Each row has a name. Each piece below is followed by the name of the row it came from, unless a question asks for something else. Each question is about the rows just above it. Places in a row count from 1.

j276: [117 140 118  78 129 132 122  80 162 130 132 105 121 108]
j89: [ 79  86 144  79  85 178 108 140  83 125 151  79 148 159]
j425: [148 109 162 140 121 141 156 140  91  95 159 159 158 103]
j781: [121 155 166  92 180  89 161 138 119 164 115 160 104 137]
j149: [100 146  84 121 158 182 121 121 132  98 150 153 167 158]
j256: [ 94 139  94 140  98 104  85  95 126 155 166 133 147  85]
j534: [162 130  93  85 180 160  92 153  81 137 162  76 178 117]
Where in the named rows is [147]?	j256, 13
Put [158 167 153 150  98 132 121 121 182 158 121  84 146 100] back in order: which row is it?	j149
[ 85  85  94  94  95  98 104 126 133 139 140 147 155 166] is which row reordered?	j256

j425: [131 111 124 120 146 158 151 177 112 127 172 142  94 147 128 118 118 120
 124 191 167 139 123]
j781: [137 120 187 127 133 108 144  98 121 129 124 132 144 120 111 103 144 136
 172 114 134 120  83]
j346: [144 137 129 127  83 145 111 120 144 108 134 144 133 187 114 172 124  98
 103 136 121 120 132]
[144 137 129 127  83 145 111 120 144 108 134 144 133 187 114 172 124  98
 103 136 121 120 132] is in which row?	j346
[167] is at row and place	j425, 21
[132 120 121 136 103  98 124 172 114 187 133 144 134 108 144 120 111 145
  83 127 129 137 144] is which row reordered?	j346
[ 83  98 103 108 111 114 120 120 120 121 124 127 129 132 133 134 136 137
 144 144 144 172 187] is which row reordered?	j781
[ 94 111 112 118 118 120 120 123 124 124 127 128 131 139 142 146 147 151
 158 167 172 177 191] is which row reordered?	j425
Which row holds these entries in another order? [ 83 137 120 187 127 133 108 144  98 121 129 124 132 144 120 111 103 144
 136 172 114 134 120]	j781
Row and place of [112] in the named rows:	j425, 9

j103: [139 126 127 128 121 132 121 120 139 133]
j89: [155 126 124 128 126 128 121 110 155 135]
j781: [161 126 124 126 145 128 121 104 170 132]
j149: [158 126 124 128 128 126 121 104 162 134]
j256: [160 171 124 128 128 124 121 104 169 133]
j958: [128 158 126 126 128 162 124 122 104 134]
j346: [125 130 130 113 179 141 112  94 200 118]
Put [134 158 126 124 128 128 126 121 104 162] back in order: which row is it?	j149
Put [104 121 124 126 126 128 132 145 161 170] back in order: which row is it?	j781
[104 170 132 161 126 124 126 145 128 121] is which row reordered?	j781
[104 122 124 126 126 128 128 134 158 162] is which row reordered?	j958
Where in the named rows is [170]?	j781, 9
[110] is at row and place	j89, 8

j103: [137 141 137 137 149 137 137 169 169 169 137 169 168 137 169 169 138 137
 169 169]
j772: [169 169 169 169 141 169 169 137 137 137 169 137 137 137 138 137 168 137
 149 169]
j256: [137 169 141 137 169 137 169 149 137 169 137 137 169 168 169 169 169 137
 137 137]
Which row holds [169 169 169 169 141 169 169 137 137 137 169 137 137 137 138 137 168 137
 149 169]?	j772
Which row holds these entries in another order? [169 137 137 137 169 169 169 137 169 137 141 137 169 137 168 169 137 149
 169 137]	j256
Put [137 137 137 169 141 137 169 137 169 149 137 169 137 137 169 168 169 169
 169 137] back in order: which row is it?	j256
[137 169 141 137 169 137 169 149 137 169 137 137 169 168 169 169 169 137
 137 137]	j256
[137 137 137 169 169 169 168 169 137 137 169 137 149 169 137 169 137 141
 169 137] is which row reordered?	j256

j256: [142 145 141  84 132 172  90  92 145 200 113 113 164]
j89: [141 145 113  90 164  92 145 132 142  85 172 200 113]
j425: [139  92 141  94 121 135 126 150 146  89 172 167 139]
j346: [109 113 152  86  87 159 109 155 146  88 172 167 103]
Which row holds these entries in another order? [103 167 172  88 146 155 109 159  87  86 152 113 109]	j346
Put [ 84  90  92 113 113 132 141 142 145 145 164 172 200] back in order: which row is it?	j256
Put [ 87 146 109 155  88 172 103 159 109  86 113 167 152] back in order: which row is it?	j346
[142 145 141  84 132 172  90  92 145 200 113 113 164]	j256
Which row holds these entries in another order? [113 141 145 113  90 164  92 145 132 142  85 172 200]	j89
Row and place of [94] in the named rows:	j425, 4
Which row holds these entries in another order? [ 89  92  94 121 126 135 139 139 141 146 150 167 172]	j425

